Here is a tiny trained network, its code and every weight. The questions are about switching its units off for an input and a target symbol, where a switched-off unit gives its printed mean instead of its output.

import numpy as np


def w(rows, s, z=0):
    codes = np.array(rows[::2]) - 128.0
    scale = np.full(codes.shape[1], s)
    scale[-1] = z or s
    return codes * scale


def norm(h):
    return h / np.sqrt((h * h).mean(-1, keepdims=True) + 1e-5)


def f(y):
    return np.maximum(y, 0)


def softmax(a):
    e = np.exp(a - a.max(-1, keepdims=True))
    return e / e.sum(-1, keepdims=True)


def log_softmax(a):
    a = a - a.max(-1, keepdims=True)
    return a - np.log(np.exp(a).sum(-1, keepdims=True))


def net(x, mask):
    ids = ['αβγδεζηθλμξστψω'.index(c) for c in x.split()]
    T = len(ids)
    res = E[ids] + P[:T]
    q, k, v = (norm(res) @ M[0].T for M in (Q, K, V))
    z = softmax(np.where(np.tri(T) > 0, q @ k.T / 2**0.5, -1e9)) @ v
    res = res + np.where(mask[0], z, O[0][:, -1]) @ O[0][:, :-1]
    y = f(norm(res) @ A[0][:, :-1].T + A[0][:, -1])
    res = res + np.where(mask[1:25], y, B[0][:, -1]) @ B[0][:, :-1]
    return log_softmax(norm(res)[-1] @ U[:, :-1].T + U[:, -1])


Q, K, V, O, A, B = {}, {}, {}, {}, {}, {}
E = w([
[98,125,152,94],'α',
[57,147,84,114],'β',
[219,203,129,117],'γ',
[70,133,152,225],'δ',
[98,129,150,121],'ε',
[255,251,82,180],'ζ',
[129,130,193,213],'η',
[100,145,147,191],'θ',
[69,131,134,140],'λ',
[130,133,175,149],'μ',
[157,187,94,65],'ξ',
[99,126,152,160],'σ',
[21,125,112,141],'τ',
[69,107,175,177],'ψ',
[153,152,158,129],'ω',
],0.007)
P = w([
[144,64,153,122],'0',
[121,133,93,244],'1',
[129,94,178,114],'2',
[125,132,96,245],'3',
[116,117,181,110],'4',
[126,128,95,246],'5',
],0.012)
Q[0] = w([
[106,106,180,56],'H0',
[134,104,249,72],'H0',
],0.016)
K[0] = w([
[82,209,143,137],'H0',
[67,250,223,102],'H0',
],0.015)
V[0] = w([
[127,111,131,4],'H0',
[209,171,152,73],'H0',
],0.012)
O[0] = w([
[223,2,170,135,252],'H0',
[146,63,31,157,89],'H0',
],0.011,0.0035)
A[0] = w([
[152,107,97,83,82],'N0',
[160,167,102,182,71],'N1',
[126,112,161,59,83],'N2',
[102,122,124,162,164],'N3',
[132,134,135,171,140],'N4',
[177,152,104,57,184],'N5',
[174,136,120,182,120],'N6',
[127,149,140,13,123],'N7',
[154,94,85,163,2],'N8',
[201,162,115,5,138],'N9',
[137,151,162,123,131],'N10',
[168,161,113,139,160],'N11',
[90,108,116,26,172],'N12',
[94,169,103,157,60],'N13',
[162,97,113,54,74],'N14',
[122,138,78,127,46],'N15',
[123,93,87,120,14],'N16',
[130,168,140,164,30],'N17',
[113,101,170,135,89],'N18',
[136,161,140,137,91],'N19',
[83,90,151,101,68],'N20',
[97,101,143,112,93],'N21',
[158,96,111,175,33],'N22',
[83,110,131,151,129],'N23',
],0.017,0.0075)
B[0] = w([
[137,178,138,97,143],'N0',
[101,81,171,85,191],'N1',
[96,125,121,171,179],'N2',
[128,138,132,93,222],'N3',
[133,132,116,98,230],'N4',
[157,225,131,88,148],'N5',
[143,137,83,59,253],'N6',
[190,53,66,115,152],'N7',
[123,104,233,223,177],'N8',
[126,205,10,108,143],'N9',
[154,122,100,144,191],'N10',
[83,159,141,159,177],'N11',
[59,99,66,90,160],'N12',
[173,27,97,99,169],'N13',
[86,147,160,115,169],'N14',
[184,153,135,84,134],'N15',
[69,112,213,156,132],'N16',
[101,48,166,165,158],'N17',
[148,180,114,127,214],'N18',
[141,121,130,141,154],'N19',
[109,156,108,165,160],'N20',
[111,147,140,151,152],'N21',
[91,213,75,144,212],'N22',
[162,169,136,97,180],'N23',
],0.012,0.0057)
U = w([
[230,148,84,179,112],'α',
[251,149,180,85,3],'β',
[109,66,84,217,151],'γ',
[49,216,161,149,12],'δ',
[155,212,93,63,135],'ε',
[134,89,19,113,107],'ζ',
[28,92,108,123,181],'η',
[36,158,180,102,149],'θ',
[141,170,219,82,160],'λ',
[111,101,102,23,124],'μ',
[215,27,102,157,97],'ξ',
[166,38,171,66,154],'σ',
[144,175,203,216,112],'τ',
[102,60,209,178,212],'ψ',
[87,194,74,204,118],'ω',
],0.023,0.0043)

Each question gives the input, a string of symbols that net reads in full, and the target symbol t.
The units are the heads (2 rows each of Q, K, V and O) and the neurons (one row each of A and B). Each row of codes is followed by its name. A weight is (code - 128) times the scale printed after its matrix; where a second scale follows, it is the last column's (O, A, B and U).
mask holds one flag per unit, heads first, then neurons. A switched-off unit (its flag False) gives its mean, the last column of its rows in O or B, instead of its output. The means were averaged over made-up inputs and are rounded, as every weight is.
A unit's drop is (log p(t) with every unit on - log p(t) with that unit switched off) / (log p(t) with every unit on - log p(t) with every unit switched off).
The circuit of an input: a set's keep is (log p(t) with only the set's units on - log p(t) with every unit switched off) / (log p(t) with every unit on - log p(t) with every unit switched off). Starting from the 12 units with the biggest drops (on a tie, the unit counted first), units are removed one at a time, each time the one whose removal leaves the highest keep (on an exact tie, the one counted first), for as long as the keep stays at least 0.8.
units of the circuit, in order: the units of the circuit, biggest drop first
k most important neurons: the k neurons with the biggest drops, biggest first
drop when u is switched off: that unit's drop, to one decimal
input α τ σ, target ω: most important neuron => (N6)
input μ γ λ ζ ε ζ, target μ: units of the circuit, in order => (N6, N1)
input ψ ψ μ σ, target ψ: units of the circuit, in order => (H0, N17, N13, N22)
input θ σ ε ζ, target θ: 2 most important neurons => (N1, N11)
input γ μ α ε η ε, target γ: units of the circuit, in order => (H0, N8)
input γ ω θ σ ε, target ψ: units of the circuit, in order => (N6, N2)
input ζ β α ε τ ε, target ζ: units of the circuit, in order => (H0, N13)
input ω ψ λ δ θ, target μ: 2 most important neurons => (N7, N8)
input ε λ λ ψ ε θ, target ε: 2 most important neurons => (N6, N22)
input ε ε β μ σ σ, target ε: 2 most important neurons => (N6, N22)
input λ θ ψ μ, target λ: units of the circuit, in order => (H0, N22)
input η σ ω α, target η: 2 most important neurons => (N13, N6)
input α ω ε τ ω δ, target α: 2 most important neurons => (N22, N6)
input λ ε ω δ γ, target α: most important neuron => (N8)
input σ ξ ω ω β, target ζ: 4 most important neurons => (N7, N12, N9, N8)
input ψ ω β α λ, target γ: 3 most important neurons => (N7, N2, N6)
input σ γ ξ α μ τ, target σ: 2 most important neurons => (N13, N22)
input μ α β ω, target μ: 2 most important neurons => (N6, N1)
input σ ε ζ μ, target σ: 2 most important neurons => (N13, N17)
input ε θ ε ε ε ω, target ε: most important neuron => (N6)
input α σ ε σ ψ, target δ: drop when N8 is switched off => 0.1
input ω δ ζ σ μ ω, target ω: drop when N8 is switched off => 1.7
input σ ε ω η, target σ: drop when N8 is switched off => 0.1
input δ ε ε ω θ ε, target δ: drop when H0 is switched off => 0.6
